Here is a tiny trained network, its code and every weight. The questions are about switching its units off for an input and a target symbol, where a switched-off unit gives its printed mean instead of its output.

import numpy as np


def w(rows, s, z=0):
    codes = np.array(rows[::2]) - 128.0
    scale = np.full(codes.shape[1], s)
    scale[-1] = z or s
    return codes * scale


def norm(h):
    return h / np.sqrt((h * h).mean(-1, keepdims=True) + 1e-5)


def f(y):
    return y / 2 * (1 + np.tanh(0.7978845608 * (y + 0.044715 * y**3)))


def softmax(a):
    e = np.exp(a - a.max(-1, keepdims=True))
    return e / e.sum(-1, keepdims=True)


def log_softmax(a):
    a = a - a.max(-1, keepdims=True)
    return a - np.log(np.exp(a).sum(-1, keepdims=True))


def net(x, mask):
    ids = ['αβγδεζηλξπστφψω'.index(c) for c in x.split()]
    T = len(ids)
    res = E[ids] + P[:T]
    q, k, v = (norm(res) @ M[0].T for M in (Q, K, V))
    z = softmax(np.where(np.tri(T) > 0, q @ k.T / 4**0.5, -1e9)) @ v
    res = res + np.where(mask[0], z, O[0][:, -1]) @ O[0][:, :-1]
    y = f(norm(res) @ A[0][:, :-1].T + A[0][:, -1])
    res = res + np.where(mask[1:13], y, B[0][:, -1]) @ B[0][:, :-1]
    return log_softmax(norm(res)[-1] @ U[:, :-1].T + U[:, -1])


Q, K, V, O, A, B = {}, {}, {}, {}, {}, {}
E = w([
[75,115,55,254],'α',
[115,135,118,137],'β',
[75,168,131,108],'γ',
[186,145,130,134],'δ',
[137,113,149,29],'ε',
[167,112,172,104],'ζ',
[96,141,141,85],'η',
[124,127,131,92],'λ',
[139,34,161,131],'ξ',
[132,118,137,66],'π',
[103,152,142,123],'σ',
[171,110,172,103],'τ',
[158,104,77,97],'φ',
[130,131,93,156],'ψ',
[105,137,107,127],'ω',
],0.025)
P = w([
[100,163,255,133],'0',
[61,157,131,67],'1',
[72,146,93,53],'2',
[87,133,75,37],'3',
[95,125,64,32],'4',
[86,128,77,36],'5',
],0.0057)
Q[0] = w([
[133,152,86,124],'head 0',
[142,139,227,168],'head 0',
[158,122,107,253],'head 0',
[108,96,87,164],'head 0',
],0.015)
K[0] = w([
[137,225,50,121],'head 0',
[154,142,254,140],'head 0',
[35,239,236,94],'head 0',
[15,140,123,61],'head 0',
],0.0084)
V[0] = w([
[29,37,146,133],'head 0',
[173,248,127,102],'head 0',
[90,91,179,66],'head 0',
[156,180,96,115],'head 0',
],0.011)
O[0] = w([
[49,53,192,146,177],'head 0',
[154,242,147,90,123],'head 0',
[169,110,228,171,254],'head 0',
[155,255,43,160,125],'head 0',
],0.009,0.0044)
A[0] = w([
[183,10,170,104,52],'neuron 0',
[122,168,94,121,123],'neuron 1',
[79,212,142,175,61],'neuron 2',
[126,123,29,84,2],'neuron 3',
[205,141,138,110,120],'neuron 4',
[215,159,214,200,245],'neuron 5',
[46,157,89,192,201],'neuron 6',
[64,58,175,91,141],'neuron 7',
[109,111,146,28,115],'neuron 8',
[58,98,43,84,118],'neuron 9',
[161,138,187,171,54],'neuron 10',
[92,187,38,116,102],'neuron 11',
],0.011,0.0043)
B[0] = w([
[132,72,66,106,205],'neuron 0',
[165,98,148,90,152],'neuron 1',
[103,68,114,62,144],'neuron 2',
[119,96,126,112,160],'neuron 3',
[134,171,117,100,148],'neuron 4',
[89,140,1,115,208],'neuron 5',
[192,78,83,66,179],'neuron 6',
[210,179,134,186,253],'neuron 7',
[105,95,120,218,225],'neuron 8',
[139,94,90,164,189],'neuron 9',
[158,110,95,206,134],'neuron 10',
[189,104,184,101,206],'neuron 11',
],0.009,0.0068)
U = w([
[241,125,147,210,29],'α',
[129,170,93,200,153],'β',
[213,125,236,89,49],'γ',
[33,73,44,176,138],'δ',
[61,118,58,56,140],'ε',
[37,147,153,69,171],'ζ',
[164,105,134,116,81],'η',
[126,135,134,128,91],'λ',
[172,151,74,167,89],'ξ',
[157,153,87,155,113],'π',
[104,28,187,165,125],'σ',
[50,163,90,136,180],'τ',
[190,253,122,83,97],'φ',
[138,125,129,81,147],'ψ',
[106,165,200,174,255],'ω',
],0.015,0.0065)

Each question gives the input, a string of symbols that net reads in full, and the target symbol t.
The units are the heads (4 rows each of Q, K, V and O) and the neurons (one row each of A and B). Each row of codes is followed by its name. A weight is (code - 128) times the scale printed after its matrix; where a second scale follows, it is the last column's (O, A, B and U).
mask holds one flag per unit, heads first, then neurons. A switched-off unit (its flag False) gives its mean, the last column of its rows in O or B, instead of its output. The means were averaged over made-up inputs and are rounded, as every weight is.
A unit's drop is (log p(t) with every unit on - log p(t) with that unit switched off) / (log p(t) with every unit on - log p(t) with every unit switched off).
The circuit of an input: a set's keep is (log p(t) with only the set's units on - log p(t) with every unit switched off) / (log p(t) with every unit on - log p(t) with every unit switched off). Starting from the 12 units with the biggest drops (on a tie, the unit counted first), units are removed one at a time, each time the one whose removal leaves the highest keep (on an exact tie, the one counted first), for as long as the keep stays at least 0.8.
units of the circuit, in order: the units of the circuit, biggest drop first
top k neurons: the k neurons with the biggest drops, biggest first
drop when u is switched off: that unit's drop, to one decimal
input ψ ψ σ ε σ ω, target ε: units of the circuit, in order -> head 0; neuron 7
input τ ψ α γ π η, target δ: units of the circuit, in order -> neuron 8
input π τ ψ ξ γ ε, target σ: top 2 neurons -> neuron 5; neuron 8
input ε η ε ψ τ, target ε: top 2 neurons -> neuron 7; neuron 5
input η ψ η λ τ, target ε: units of the circuit, in order -> neuron 5; neuron 7; head 0
input ξ ε α ε, target δ: top 2 neurons -> neuron 11; neuron 8
input ε ε ε ψ ζ, target ε: units of the circuit, in order -> neuron 7; neuron 5; head 0
input ψ ψ ε, target ε: top 3 neurons -> neuron 7; neuron 8; neuron 9
input η ε η η γ π, target α: top 2 neurons -> neuron 8; neuron 7
input β η ε σ, target τ: top 2 neurons -> neuron 5; neuron 0
input ζ ε η γ, target ζ: top 2 neurons -> neuron 2; neuron 11
input γ η ξ γ β σ, target σ: drop when neuron 0 is switched off -> 0.0
input ξ η β η γ, target σ: drop when neuron 5 is switched off -> 0.1
input α λ ζ η γ π, target δ: drop when neuron 11 is switched off -> 0.1
input η η τ η, target ω: top neuron -> neuron 8
